Each row is followed by its group and then its class within the group.
[ 0.37  0.87  1.38 -1.76  0.16 -0.96 -1.94  0.50 -1.18  0.95 -1.55 -0.09
  0.14 -0.87 -1.03 -0.65  1.34  0.41  0.21 -0.25] -> U > <25>
[ 2.31 -3.78 -1.49  0.39  0.32  1.56 -0.25  0.71 -2.01 -0.31 -0.36 -1.02
 -0.66  1.86  1.76  0.54 -2.13 -1.04  0.72  0.48] -> T > <13>
[-1.43  1.14  0.81 -2.28 -0.39  0.83  1.20  1.07  1.74 -1.17 -0.11  0.32
  0.27 -2.00 -3.04 -0.36 -0.97  0.22  0.85  0.26] -> U > <28>
[ 0.69  0.78  1.93 -1.36  0.38 -1.26  2.05  0.20  0.71 -1.64 -1.59 -0.34
  0.82 -2.82 -0.76 -1.33  2.06  0.75 -1.09  0.88] -> G > <11>
[ 2.51  0.32  1.35 -2.64  1.78 -1.29  0.12  0.62 -0.32  0.09 -0.73  0.10
  1.16 -2.62 -0.69 -0.67  1.04  1.18 -0.06 -1.17] -> U > <28>
[-2.80  0.04 -1.16  2.78 -0.92  0.41  2.36 -1.46  1.56 -0.13  1.82  0.20
 -0.48  1.78 -4.01 -0.09 -3.26 -0.10  0.06  1.53] -> E > <24>
[ 3.98 -2.62 -1.93 -0.89 -0.03  0.73 -5.35  0.53 -4.57  2.55 -3.52  0.20
 -3.46  1.91  4.92 -0.56 -1.60 -2.30  0.54 -0.81] -> T > <23>
[ 3.46 -3.46  1.95 -3.81 -0.03 -0.99 -4.15  0.88 -1.64  1.51 -2.93 -0.11
 -0.60 -2.30  4.60 -0.78 -0.90  0.24  0.28  0.29] -> G > <14>
[-2.78  3.00  1.34  1.19  1.16 -1.34  5.30 -0.67  5.06 -2.36  3.16  0.78
  1.11 -2.44 -7.12 -1.23 -0.32  0.41 -0.37  2.02] -> G > <11>
[ 1.62 -0.28  0.71 -1.66  1.29 -1.84  1.10  0.53 -1.08  2.28 -0.47 -0.90
  2.06 -2.78  2.01  0.49 -0.36  0.83 -0.81 -1.00] -> G > <11>
[ 4.60 -2.28  2.01 -3.09 -0.17 -0.96 -1.11  1.57 -1.15  0.47 -4.49 -0.74
 -0.06 -2.00  1.15 -0.18 -1.04  0.17  1.89  6.24] -> G > <14>
[ 4.83 -2.03  0.68 -4.01 -0.42  0.04 -0.45  1.69 -1.29  1.25 -3.08 -0.06
  0.17 -1.64  0.31 -0.76 -0.52 -0.42  2.10  1.30] -> G > <14>
[-2.33 -0.27 -0.71  2.07 -1.68  0.02 -1.17 -0.92  1.52 -0.68  0.78  2.34
 -0.36  2.38 -4.32 -1.71 -2.68 -0.56  0.86  1.10] -> E > <16>

Each row is followed by its group and then its class within the group.
[-1.88  0.46 -1.07 -0.05  1.50  0.17 -0.35 -0.71  0.00 -1.59 -0.05  0.25
 -3.82  0.70 -1.19  0.75  1.66 -1.18 -4.50  1.27] -> C > Ql
[ 0.11  0.11 -2.74 -0.63 -1.19 -1.00  0.94  1.16  1.17  0.42  2.62  1.24
 -1.96 -2.12 -0.77  0.07  3.72 -1.00 -4.34  1.51] -> Q > mn
[-0.55  0.31 -2.90 -0.07 -2.22 -1.75  2.60  3.12  2.73  0.06  1.13  0.46
 -1.42 -2.36 -1.71 -0.08  4.32 -0.62 -3.88  0.45] -> Q > mn
[-1.57 -0.09 -1.43  0.41  1.02  0.66 -0.45  3.03  1.32 -1.38 -1.76 -0.76
 -2.13 -1.27 -0.02  2.16  0.49 -1.35 -0.28  0.68] -> V > dp
[ 0.71  1.08 -0.83 -0.33  3.61  0.04 -3.06 -1.29  1.95  0.44  0.26 -0.04
  1.78 -1.11 -1.06 -0.28 -3.18 -1.45 -0.12  1.07] -> C > gg
[ 0.68  0.32 -3.26 -1.22 -0.17 -1.65 -0.01  1.58  2.28  0.66  2.88  1.50
 -0.78 -2.75 -1.19 -1.02  2.35 -0.66 -3.41  1.57] -> Q > mn
[-1.43 -0.74  0.95  0.59  0.13  0.92 -1.71  0.74  1.85 -2.40 -1.84 -0.13
 -2.36  0.06 -2.20  1.69 -1.97 -1.57 -1.40  0.06] -> V > fs
[ 0.53  0.05 -2.47 -0.54 -0.22 -1.50  0.65  2.44  1.69  0.03  0.52  0.67
 -1.03 -1.82 -0.94 -0.11  3.39 -0.14 -2.10  1.29] -> Q > gn
[ 1.29  0.26 -0.90 -0.08  1.92  0.14 -1.70 -0.97  1.34 -0.90  0.71  0.89
 -1.11 -0.01 -1.14 -0.97 -1.89 -0.55 -1.62  1.27] -> C > gg
[-0.47  1.12 -1.81  0.21  1.94  0.10 -0.57  1.14  1.48  0.15  1.04 -0.94
 -1.46 -1.62  0.01  1.51  0.81 -1.80 -2.30  0.70] -> C > gg
[-0.66 -1.01 -2.72 -0.44 -0.96 -1.48  0.41  2.15  2.13 -1.53 -1.33  0.95
 -3.07 -1.75 -2.27  1.27  2.37 -0.44 -2.42  0.36] -> Q > gn
[-1.32  0.34 -0.63  0.78 -0.70 -0.01  0.46  1.95  0.34 -0.21 -2.18 -1.44
 -0.43 -0.60  0.07  1.86  2.89 -0.79  0.78 -0.77] -> V > dp
[-2.21 -0.47 -0.87 -0.22  1.35 -0.67 -1.40  2.35  0.89 -1.43 -3.65 -0.14
 -1.36  0.61 -1.82  0.08 -0.97 -0.86 -0.68  0.34] -> V > fs
[-0.06  0.65 -2.21 -0.17 -0.97 -0.14  0.08  2.07  3.20 -0.37  3.28  1.18
 -1.74 -1.55 -1.54 -1.15  1.66 -1.49 -4.90  1.60] -> Q > mn
[-0.42  1.19 -2.59 -1.00 -0.94 -0.67  1.19  1.95  2.22 -0.54  3.18  0.74
 -1.94 -0.71 -0.32 -1.67  3.46 -0.80 -5.36  1.30] -> Q > mn
[-0.92  0.13 -3.02 -0.83  0.53 -0.59 -0.60  4.24  3.09 -0.82  0.38  0.54
 -3.49 -1.90 -1.05  0.21  2.05 -1.27 -3.80  1.53] -> Q > gn
[-0.07  0.50 -2.79 -1.56 -0.72 -1.35 -0.13  1.22  2.61 -0.07  2.38  0.77
 -1.80 -1.77 -2.27 -0.95  2.83 -1.18 -5.67  1.34] -> Q > mn
[-1.00 -0.29 -1.50  0.64 -0.23  0.04  0.50  1.81  0.93 -0.12 -2.02 -1.43
 -1.86 -2.18 -0.33  2.61  1.84 -1.31  0.50 -0.57] -> V > dp
[-0.92 -1.14 -2.45 -0.95 -1.95 -2.09  0.92  3.30  2.27 -1.07 -2.27  0.48
 -1.50 -1.37 -2.83  0.10  3.31 -0.15 -2.74  0.00] -> Q > gn
[-1.04 -0.48 -1.01  0.34 -0.29  1.33  0.45  4.40  1.18 -1.67 -0.48 -0.03
 -3.34 -2.52  0.95  2.68  2.13 -1.11  0.42  0.21] -> V > dp
[-1.11 -0.41  0.25  0.78 -1.61  0.36  1.58  0.36 -0.48 -0.72 -0.60 -0.75
 -1.85  0.09 -0.02  1.98  2.31 -0.38 -1.39 -0.04] -> V > dp
[-1.03 -0.41 -1.77 -0.61  1.77  0.07 -2.00  2.03  1.12 -1.58 -0.28  0.64
 -3.46 -1.17 -1.16  1.40  0.78 -1.37 -2.76  1.32] -> C > gg
[-0.28 -0.28  0.04  0.62 -2.02  0.09  0.43  1.46  0.47  0.06 -0.67 -0.39
 -0.77 -1.31  0.03  1.12  1.22 -0.57  0.34 -0.32] -> V > dp
